Below are the code and all the weights of a small trained network. Each question names an input and a class and asks about switching units off, where a switched-off unit gives its printed mean instead of its output.

import numpy as np


def w(rows, s, z=0):
    codes = np.array(rows[::2]) - 128.0
    scale = np.full(codes.shape[1], s)
    scale[-1] = z or s
    return codes * scale


def f(y):
    return np.maximum(y, 0)


def log_softmax(a):
    a = a - a.max(-1, keepdims=True)
    return a - np.log(np.exp(a).sum(-1, keepdims=True))


def net(x, mask):
    res = np.array(x, float).reshape(1, 7) / 4 @ E
    y = f(res @ A[0][:, :-1].T + A[0][:, -1])
    res = res + np.where(mask, y, B[0][:, -1]) @ B[0][:, :-1]
    return log_softmax(res[-1] @ U[:, :-1].T + U[:, -1])


A, B = {}, {}
E = w([
[53,117,56,37,165,245,98,158,138,106,222,75],'x0',
[76,199,68,200,123,110,215,204,170,177,65,121],'x1',
[160,234,100,68,152,24,160,85,108,201,23,154],'x2',
[216,33,45,181,102,58,155,175,151,255,141,223],'x3',
[28,211,215,233,86,149,123,35,195,203,198,112],'x4',
[193,123,107,170,218,43,117,148,229,153,101,49],'x5',
[126,175,114,159,9,148,93,125,143,147,77,53],'x6',
],0.0056)
A[0] = w([
[130,93,165,100,105,183,118,95,71,135,186,207,123],'n1',
[113,89,85,190,68,168,96,170,145,124,176,110,87],'n2',
[137,147,82,101,94,209,101,120,99,157,111,116,66],'n3',
[154,137,111,193,98,76,136,118,163,164,103,133,80],'n4',
[176,2,85,123,144,143,112,191,139,101,161,136,110],'n5',
[130,157,153,144,127,144,159,149,170,98,81,77,42],'n6',
[213,95,129,137,99,19,134,120,129,176,67,155,186],'n7',
[89,124,118,129,169,171,132,104,159,152,226,132,72],'n8',
[88,195,115,92,75,168,101,98,137,151,103,98,2],'n9',
[118,180,219,155,156,140,126,74,85,41,119,146,66],'n10',
[167,116,171,140,137,78,63,76,200,141,128,71,188],'n11',
],0.0086,0.0018)
B[0] = w([
[89,31,199,152,75,162,22,72,181,101,216,34,197],'n1',
[145,102,75,52,110,135,113,161,121,79,119,83,194],'n2',
[98,38,115,78,85,140,102,140,116,67,113,110,163],'n3',
[136,159,190,169,147,108,179,131,124,152,119,195,194],'n4',
[143,62,109,41,110,146,107,114,1,25,124,100,226],'n5',
[94,130,171,153,75,198,102,90,125,88,130,101,163],'n6',
[190,178,83,164,197,93,204,205,154,160,69,193,244],'n7',
[196,195,161,151,145,72,154,170,165,131,71,120,193],'n8',
[119,94,55,84,111,140,123,140,102,71,129,90,176],'n9',
[88,70,135,135,74,161,72,91,171,109,201,62,180],'n10',
[62,98,242,152,62,192,123,71,142,162,174,109,190],'n11',
],0.0092,0.011)
U = w([
[127,184,170,254,154,124,155,132,227,216,115,152,1],'0',
[191,130,47,71,216,73,125,151,65,105,54,148,189],'1',
[50,31,165,115,43,225,13,55,90,107,216,71,163],'2',
],0.0082,0.0035)

Each question gives the input, the list of numbers given to net, and the class t.
The units are the neurons (one row each of A and B). Each row of codes is followed by its name. A weight is (code - 128) times the scale printed after its matrix; where a second scale follows, it is the last column's (A, B and U).
mask holds one flag per neuron, in row order. A switched-off neuron (its flag False) gives its mean, the last column of its row in B, instead of its output. The means were averaged over made-up inputs and are rounded, as every weight is.
A unit's drop is (log p(t) with every unit on - log p(t) with that unit switched off) / (log p(t) with every unit on - log p(t) with every unit switched off).
The circuit of an input: a set's keep is (log p(t) with only the set's units on - log p(t) with every unit switched off) / (log p(t) with every unit on - log p(t) with every unit switched off). Starting from all 11 units, units are removed one at a time, each time the one whose removal leaves the highest keep (on an exact tie, the one counted first), for as long as the keep stays at least 0.8.
units of the circuit, in order: the units of the circuit, biggest drop first
most important unit: the unit with the biggest drop
k most important neurons: the k neurons with the biggest drops, biggest first
drop of u: that unit's drop, to one decimal
input [-8,2,-1,-5,-8,3,6], class 0: units of the circuit, in order	[n5, n2]
input [-1,-1,-3,7,1,-3,8], class 1: most important unit	n11
input [2,2,5,0,6,-2,-4], class 0: 2 most important neurons	[n5, n1]
input [-7,6,-3,-4,8,4,1], class 2: 2 most important neurons	[n7, n10]
input [-5,1,2,-8,-7,8,-2], class 0: units of the circuit, in order	[n5, n11]
input [-5,8,-8,8,-2,8,4], class 1: 2 most important neurons	[n5, n2]
input [-8,-8,-4,1,6,7,-7], class 0: 2 most important neurons	[n7, n5]
input [5,-3,8,2,-1,-5,-7], class 2: 2 most important neurons	[n1, n7]
input [8,3,7,4,7,1,-5], class 0: 2 most important neurons	[n5, n2]
input [-1,5,-6,2,6,5,-1], class 0: drop of n5	0.3
input [-8,8,3,-3,1,-3,-7], class 0: drop of n5	0.3
input [0,-3,6,2,2,1,-3], class 0: drop of n9	0.1
input [-8,-3,1,0,8,2,0], class 0: drop of n8	0.0
